Rows, each followed by one of two labels for a hidden trait (new trait and labels in each part)
[ 0.10  0.20 -1.03 -0.47  2.59 -2.88  1.60  0.36 -0.73 -0.14  1.08  1.09
 -1.60  0.00  0.62  1.23 -0.40  1.74 -0.43 -1.32  1.38  0.39 -0.11 -2.17
  1.71 -1.93  0.12  0.02  2.39  0.97 -0.25 -0.91  1.12 -1.45  0.46  1.28
  1.12 -3.09 -0.91  1.20 -1.08 -0.19  0.90  0.38 -0.81 -1.09 -0.23  0.71
 -1.81 -1.79  0.03  1.37  1.65  1.43  3.37  0.95  0.03  0.04 -2.48  0.54
 -1.12  0.42  2.14  0.11  2.90 -1.84 -0.79  0.52  0.42  1.63 -2.45  0.07
 -0.18  0.29  0.11 -0.69]
hn
[-1.74  1.95 -0.84  1.72 -0.63  0.73  4.78 -0.30 -2.83 -6.79  0.87 -3.83
  0.85  3.04  4.24  3.94  0.07  6.73  4.97 -4.95 -2.33  3.17  5.12  0.26
 -4.24 -0.11  1.80  3.53 -2.07 -4.09  0.54  1.96 -1.70  2.72 -1.30  0.89
 -6.79 -4.34 -2.89  0.77  5.39 -2.50  2.23 -3.21  4.36 -5.19 -2.39  1.36
 -5.59 -5.16  3.83 -2.24  0.24  3.13 -1.74  0.24  1.06 -0.90 -6.08  0.58
 -2.12 -2.66 -1.23 -8.21 -6.62  0.53 -1.43  2.79 -0.93  2.35  4.93 -0.40
 -6.27  3.98  2.34  1.76]
hn
[ 0.44 -2.60 -0.35  1.52 -0.18 -2.09  1.46  0.96  3.99  7.57  3.73  3.07
 -3.10 -2.93  0.25 -0.72  0.55 -0.24 -3.69  1.23  5.51 -2.11 -7.15 -0.15
  9.99 -3.22 -0.12  2.56  4.47  4.97 -0.36 -3.15  3.64  0.66  0.79  1.88
  8.11 -1.42  2.23  0.98 -4.79  0.73 -3.28 -1.59 -1.30  9.25  2.95 -1.80
  3.32  2.14 -1.03  0.46  1.10 -3.99  2.56  2.21 -0.53  5.16  5.89 -1.70
 -1.56  0.54  4.63  6.50  9.99  0.50  0.20 -1.16  0.99  0.38 -6.67  0.73
  2.41 -0.88 -1.49 -2.88]
nh
[-0.43 -1.84 -0.43 -0.71  2.68 -2.51  1.27 -0.29  1.67  3.11 -0.04  1.45
 -1.76 -0.91  0.85  0.38 -0.09  1.95 -1.54  0.30  0.41 -0.11 -0.27 -1.40
  2.90 -0.20  0.40  1.05  1.52  2.52 -0.71 -1.45  2.94  0.34  0.23  1.22
  1.62 -3.12  0.23  1.18 -0.63 -0.34 -0.24 -0.53 -0.45  1.57  0.80 -0.99
  0.05  0.84  0.12 -0.45  2.32 -0.54  0.83  0.81 -0.32  2.13  0.45 -1.22
 -0.85  0.81  1.88  1.42  4.26 -0.56 -0.61 -0.55  0.56  0.73 -3.21  0.16
 -0.10  0.43 -0.33 -1.18]
hn
[ 0.62 -1.99 -0.10  2.49 -1.13  1.92 -0.34  1.61  1.73  4.64  2.76  1.26
  0.33 -1.42 -1.57 -1.72  1.29 -3.14 -2.69  1.77  5.02 -1.85 -7.79  2.88
  6.07 -1.78 -0.53  0.70  1.98  0.32  1.61 -1.39 -0.86  1.49  0.65 -0.40
  6.16  4.65  1.23 -1.14 -4.62  0.85 -2.88 -1.63 -0.69  7.11  1.39 -0.21
  3.55  2.41 -1.10  2.49 -2.21 -3.29  0.94  0.40 -0.30  3.56  6.56 -0.28
 -0.12 -0.74  1.84  4.92  7.63  0.38  1.80 -1.20  0.29 -0.07 -3.57  0.38
  2.64 -1.85 -1.09 -1.07]
nh
[-1.72 -0.72  1.29 -0.59 -0.96 -1.82  0.31  0.70  1.78  4.17  3.16  3.40
 -0.33 -0.40  1.21 -1.08  0.09 -0.62 -1.61  0.79  1.19 -0.22 -4.11  1.24
  5.65 -1.17 -0.89 -0.57  2.91  0.14  1.32 -2.28 -0.08  2.42  0.25 -1.63
  4.87  0.36 -0.82 -1.10 -1.98 -0.31 -0.48 -0.47 -2.38  0.09  0.14 -1.69
  0.43  0.98 -0.90  1.52 -0.02 -0.67  0.87 -0.11  0.13  0.88 -1.50 -0.09
 -0.76  0.82  2.82  1.37  5.23  0.34  0.52  0.23  1.73  1.24 -3.80  1.62
  0.26  0.29 -0.32 -1.37]
hn
[-0.10  2.04 -1.10  3.82 -1.92  3.04  2.71  0.76 -3.01 -8.89  2.99 -3.18
  1.16  2.86  3.14  2.63  0.74  2.41  3.38 -4.18  1.43  1.08 -0.84  1.13
  2.89 -1.70  1.28  1.79 -0.97 -3.23  1.23  1.43 -3.12  0.72 -1.39  1.14
 -3.00 -1.02 -1.28 -0.41  1.15 -0.94  1.27 -3.64  3.22 -2.81 -2.17  2.87
 -2.91 -4.91  1.05 -0.13 -2.01  1.70 -0.85  0.01  0.05 -0.89 -2.50  1.36
 -1.66 -2.76  0.03 -3.92 -3.21  0.64 -0.50  2.37 -1.53  0.83  4.07  0.27
 -2.79  1.46  1.86  0.69]
nh
[-0.71  1.72 -0.26  1.56 -0.78  1.27  2.40  0.49 -2.03 -4.95  2.44 -0.50
  1.17  1.93  2.88  2.51  0.45  2.69  2.84 -3.02  0.13  1.79  1.93 -0.23
 -1.23 -2.53  0.11 -0.14  0.10 -3.68  0.80  0.63 -2.52  0.25 -0.74  0.55
 -2.25 -1.64 -1.69 -0.69  0.43 -0.81  1.90 -1.91  0.88 -4.28 -2.06  2.33
 -2.57 -4.03  0.31  1.26 -1.17  2.54 -0.25 -0.20  0.35 -1.95 -5.21  1.48
 -0.84 -1.36  1.57 -2.68 -2.42 -0.22 -1.07  2.26  0.12  1.27  0.83  0.59
 -3.05  1.33  1.73  0.04]
hn
[-0.52  0.56 -0.42  0.93  1.38 -0.59 -0.78  0.59 -0.79  1.94  2.40  0.91
 -0.89  1.34  1.74  0.41  0.03  0.45  0.47 -1.01  1.03  0.27 -3.17 -1.29
  3.15 -2.94 -0.04 -1.72  2.35 -1.11  0.71 -1.20 -1.60 -1.44 -0.10 -0.21
  0.93 -1.90 -0.72 -0.93 -1.49  0.72  1.55 -0.62 -1.96 -1.57 -0.36  0.76
  0.37 -1.43 -1.02  1.54  0.12  1.16  1.03  0.50 -0.21 -1.05 -3.10  1.27
 -1.05 -0.25  3.47  0.79  1.93 -1.28 -0.13  1.04  0.56  0.95 -2.84  1.48
  1.17  0.18  0.63 -0.98]
hn
[-2.97 -0.22  1.75  4.11 -6.99  6.19 -0.15  1.67 -1.45 -3.30  4.12 -0.53
  5.61  2.63  0.90  0.97  1.85 -0.88  3.15 -2.33  0.30  0.84 -6.31  5.87
  2.03  0.18  0.31 -0.40 -0.69 -6.27  4.47  0.54 -6.69  6.60 -1.43 -3.92
  1.74  5.30 -2.30 -3.43 -0.28 -1.13 -0.92 -4.32  2.34 -1.07 -3.29 -0.20
 -0.39  0.51  2.20  1.10 -4.07 -1.12 -1.93 -2.22  0.29 -0.83  3.06  1.96
 -0.95 -2.74 -1.16 -2.54 -5.41  2.10  2.57  0.91 -0.79  0.87  4.61  1.65
 -3.18  1.17  0.94  0.38]
hn
[ 0.09  0.29 -0.98 -0.14  2.55 -1.74  0.73 -0.20  2.58  3.77  1.85  1.13
 -2.28 -0.84  1.82  1.14  0.00  1.97 -0.57 -0.36  1.62 -0.70 -0.77 -1.73
  4.06 -2.41  0.75  0.93  1.98  2.41 -1.07 -2.17  1.17 -1.35  0.56  2.22
  2.09 -3.49  0.90  0.89 -0.33  0.45 -0.21 -1.12 -1.07  4.16  0.76 -0.22
  1.16 -2.07 -0.73 -0.46  1.20  0.51  1.10  1.93  0.33  1.53 -1.99 -0.65
 -1.57  0.55  3.06  1.34  4.29  0.06 -1.65  0.53  0.20 -0.23 -4.73  0.77
  0.55  0.28 -0.09 -1.18]
hn
